Here is a tiny trained network, its code and every weight. The questions are about switching its units off for an input and a class, where a switched-off unit gives its printed mean instead of its output.

import numpy as np


def w(rows, s, z=0):
    codes = np.array(rows[::2]) - 128.0
    scale = np.full(codes.shape[1], s)
    scale[-1] = z or s
    return codes * scale


def norm(h):
    return h / np.sqrt((h * h).mean(-1, keepdims=True) + 1e-5)


def f(y):
    return y / 2 * (1 + np.tanh(0.7978845608 * (y + 0.044715 * y**3)))


def log_softmax(a):
    a = a - a.max(-1, keepdims=True)
    return a - np.log(np.exp(a).sum(-1, keepdims=True))


def net(x, mask):
    res = np.array(x, float).reshape(1, 4) / 4 @ E
    u = 0
    for l in range(2):
        y = f(norm(res) @ A[l][:, :-1].T + A[l][:, -1])
        res = res + np.where(mask[u : u + 3], y, B[l][:, -1]) @ B[l][:, :-1]
        u += 3
    return log_softmax(norm(res)[-1] @ U[:, :-1].T + U[:, -1])


A, B = {}, {}
E = w([
[67,11,200,105,64],'x0',
[39,117,81,155,12],'x1',
[84,86,179,163,155],'x2',
[163,93,1,173,144],'x3',
],0.0098)
A[0] = w([
[146,55,98,243,183,247],'0.n1',
[192,224,76,69,211,69],'0.n2',
[220,160,72,170,177,124],'0.n3',
],0.011,0.0015)
B[0] = w([
[128,123,117,10,136,207],'0.n1',
[80,190,91,142,47,254],'0.n2',
[162,154,133,67,83,228],'0.n3',
],0.013,0.0074)
A[1] = w([
[178,100,104,92,51,91],'1.n1',
[151,150,87,12,198,161],'1.n2',
[2,237,138,50,61,254],'1.n3',
],0.0086,0.0049)
B[1] = w([
[170,82,111,122,251,147],'1.n1',
[138,66,187,119,108,169],'1.n2',
[114,99,127,208,55,254],'1.n3',
],0.016,0.015)
U = w([
[161,48,202,49,195,180],'0',
[136,147,197,138,195,67],'1',
[89,83,87,129,120,57],'2',
[217,224,86,133,93,83],'3',
[79,122,187,222,7,254],'4',
[68,224,175,189,149,29],'5',
[180,144,127,224,184,7],'6',
],0.013,0.007)

Each question gives the input, the list of numbers given to net, and the class t.
The units are the neurons (one row each of A and B). Each row of codes is followed by its name. A weight is (code - 128) times the scale printed after its matrix; where a second scale follows, it is the last column's (A, B and U).
mask holds one flag per neuron, layer by layer. A switched-off neuron (its flag False) gives its mean, the last column of its row in B, instead of its output. The means were averaged over made-up inputs and are rounded, as every weight is.
A unit's drop is (log p(t) with every unit on - log p(t) with that unit switched off) / (log p(t) with every unit on - log p(t) with every unit switched off).
The circuit of an input: a set's keep is (log p(t) with only the set's units on - log p(t) with every unit switched off) / (log p(t) with every unit on - log p(t) with every unit switched off). Starting from all 6 units, units are removed one at a time, each time the one whose removal leaves the highest keep (on an exact tie, the one counted first), for as long as the keep stays at least 0.8.
units of the circuit, in order: the units of the circuit, biggest drop first
most important unit: the unit with the biggest drop
top k neurons: the k neurons with the biggest drops, biggest first
k most important neurons of layer l: the k neurons of layer l with the biggest drops, biggest first
drop when u is switched off: that unit's drop, to one decimal
input [7,-8,6,-2], class 0: most important unit => 1.n3
input [6,-4,5,3], class 0: units of the circuit, in order => [1.n3 0.n2]
input [5,5,1,5], class 2: top 2 neurons => [0.n2 1.n3]
input [7,8,-7,7], class 2: units of the circuit, in order => [0.n2 1.n3 1.n1]
input [5,-2,7,4], class 0: units of the circuit, in order => [0.n2 1.n3]
input [0,6,-6,7], class 3: top 2 neurons => [1.n3 0.n2]
input [5,-2,-5,3], class 0: units of the circuit, in order => [0.n2 1.n3]
input [-4,-8,5,5], class 4: top 2 neurons => [0.n2 1.n2]
input [-8,-2,-4,-2], class 4: top 2 neurons => [0.n2 1.n3]
input [1,5,3,6], class 2: 2 most important neurons of layer 0 => [0.n2 0.n3]
input [-5,-7,6,2], class 4: drop when 0.n2 is switched off => 2.9
input [7,-7,-3,7], class 0: drop when 0.n2 is switched off => 0.0
input [-1,-7,-6,0], class 4: drop when 0.n2 is switched off => 1.5
input [8,-6,-6,-8], class 0: units of the circuit, in order => [0.n2]
